Below are the code and all the weights of a small trained network. Each question names an input and a class and asks about switching units off, where a switched-off unit gives its printed mean instead of its output.

import numpy as np


def w(rows, s, z=0):
    codes = np.array(rows[::2]) - 128.0
    scale = np.full(codes.shape[1], s)
    scale[-1] = z or s
    return codes * scale


def norm(h):
    return h / np.sqrt((h * h).mean(-1, keepdims=True) + 1e-5)


def f(y):
    return np.maximum(y, 0)


def log_softmax(a):
    a = a - a.max(-1, keepdims=True)
    return a - np.log(np.exp(a).sum(-1, keepdims=True))


def net(x, mask):
    res = np.array(x, float).reshape(1, 5) / 4 @ E
    u = 0
    for l in range(2):
        y = f(norm(res) @ A[l][:, :-1].T + A[l][:, -1])
        res = res + np.where(mask[u : u + 4], y, B[l][:, -1]) @ B[l][:, :-1]
        u += 4
    return log_softmax(norm(res)[-1] @ U[:, :-1].T + U[:, -1])


A, B = {}, {}
E = w([
[169,148,161,81,95,154,153,220,109,191,226],'x0',
[96,125,101,47,252,113,183,92,146,245,75],'x1',
[129,91,213,146,73,4,139,146,249,125,158],'x2',
[122,118,133,135,140,140,109,132,137,137,132],'x3',
[143,134,129,137,141,117,130,123,125,128,134],'x4',
],0.013)
A[0] = w([
[137,194,102,123,109,189,121,203,82,94,188,158],'0.n1',
[117,118,111,255,107,131,87,80,121,44,67,125],'0.n2',
[148,123,136,47,194,117,169,170,122,235,136,2],'0.n3',
[64,138,124,100,181,103,138,85,155,167,33,66],'0.n4',
],0.0092,0.0082)
B[0] = w([
[177,130,153,206,101,189,139,95,88,167,117,247],'0.n1',
[59,208,146,5,170,154,158,155,139,174,129,253],'0.n2',
[64,160,166,29,149,167,116,135,134,29,115,237],'0.n3',
[176,62,125,210,89,130,83,138,93,119,125,239],'0.n4',
],0.012,0.0083)
A[1] = w([
[99,77,187,127,131,9,139,111,227,137,75,227],'1.n1',
[141,134,26,149,132,172,96,89,70,113,83,45],'1.n2',
[98,170,223,75,75,73,154,186,229,130,167,27],'1.n3',
[185,58,160,197,36,42,160,182,224,131,223,2],'1.n4',
],0.011,0.0037)
B[1] = w([
[193,79,137,202,119,160,107,52,29,153,113,244],'1.n1',
[107,134,146,103,121,23,136,151,223,104,163,196],'1.n2',
[108,65,80,148,234,46,122,148,233,98,95,250],'1.n3',
[111,247,136,35,107,170,163,201,76,144,137,213],'1.n4',
],0.014,0.012)
U = w([
[55,252,146,12,122,189,150,150,95,101,161,128],'0',
[74,43,110,117,184,15,116,92,174,91,116,43],'1',
[215,101,156,249,46,195,118,60,8,133,135,253],'2',
],0.014,0.00043)

Each question gives the input, the list of numbers given to net, and the class t.
The units are the neurons (one row each of A and B). Each row of codes is followed by its name. A weight is (code - 128) times the scale printed after its matrix; where a second scale follows, it is the last column's (A, B and U).
mask holds one flag per neuron, layer by layer. A switched-off neuron (its flag False) gives its mean, the last column of its row in B, instead of its output. The means were averaged over made-up inputs and are rounded, as every weight is.
A unit's drop is (log p(t) with every unit on - log p(t) with that unit switched off) / (log p(t) with every unit on - log p(t) with every unit switched off).
The circuit of an input: a set's keep is (log p(t) with only the set's units on - log p(t) with every unit switched off) / (log p(t) with every unit on - log p(t) with every unit switched off). Starting from all 8 units, units are removed one at a time, each time the one whose removal leaves the highest keep (on an exact tie, the one counted first), for as long as the keep stays at least 0.8.
units of the circuit, in order: the units of the circuit, biggest drop first
top k neurons: the k neurons with the biggest drops, biggest first
top k neurons in layer l: the k neurons of layer l with the biggest drops, biggest first
drop of u: that unit's drop, to one decimal
input [-5,1,-6,0,-1], class 1: top 4 neurons => (1.n4; 1.n2; 0.n3; 0.n4)
input [-2,-7,-6,1,2], class 0: units of the circuit, in order => (0.n2)
input [-8,3,2,0,-1], class 2: top 2 neurons => (1.n1; 1.n3)
input [-1,-5,-3,-7,3], class 0: top 2 neurons => (0.n2; 1.n1)
input [8,8,1,-5,-6], class 1: top 2 neurons in layer 1 => (1.n4; 1.n3)
input [0,2,1,7,-2], class 2: top 2 neurons in layer 1 => (1.n3; 1.n2)
input [5,0,-3,1,0], class 2: top 2 neurons in layer 0 => (0.n1; 0.n2)
input [-7,0,0,-6,1], class 0: top 2 neurons => (0.n2; 1.n3)
input [-1,8,5,1,-6], class 2: top 3 neurons => (1.n1; 0.n4; 0.n2)
input [-2,5,-5,-8,8], class 1: top 3 neurons => (1.n4; 1.n2; 0.n2)
input [-5,7,2,-6,4], class 2: top 2 neurons in layer 1 => (1.n1; 1.n3)
input [6,0,-6,-8,5], class 2: top 2 neurons in layer 0 => (0.n1; 0.n2)
input [-3,-3,-4,-6,0], class 0: drop of 0.n2 => 0.6
input [4,-4,6,-7,-2], class 0: drop of 1.n2 => 0.0
input [-4,1,-7,1,-7], class 1: drop of 1.n4 => 2.1
input [2,-8,5,1,1], class 0: top neuron => (1.n4)
input [-4,3,5,7,-2], class 2: drop of 1.n1 => 0.1
input [-7,-1,0,-6,-8], class 0: top 2 neurons => (0.n2; 1.n3)
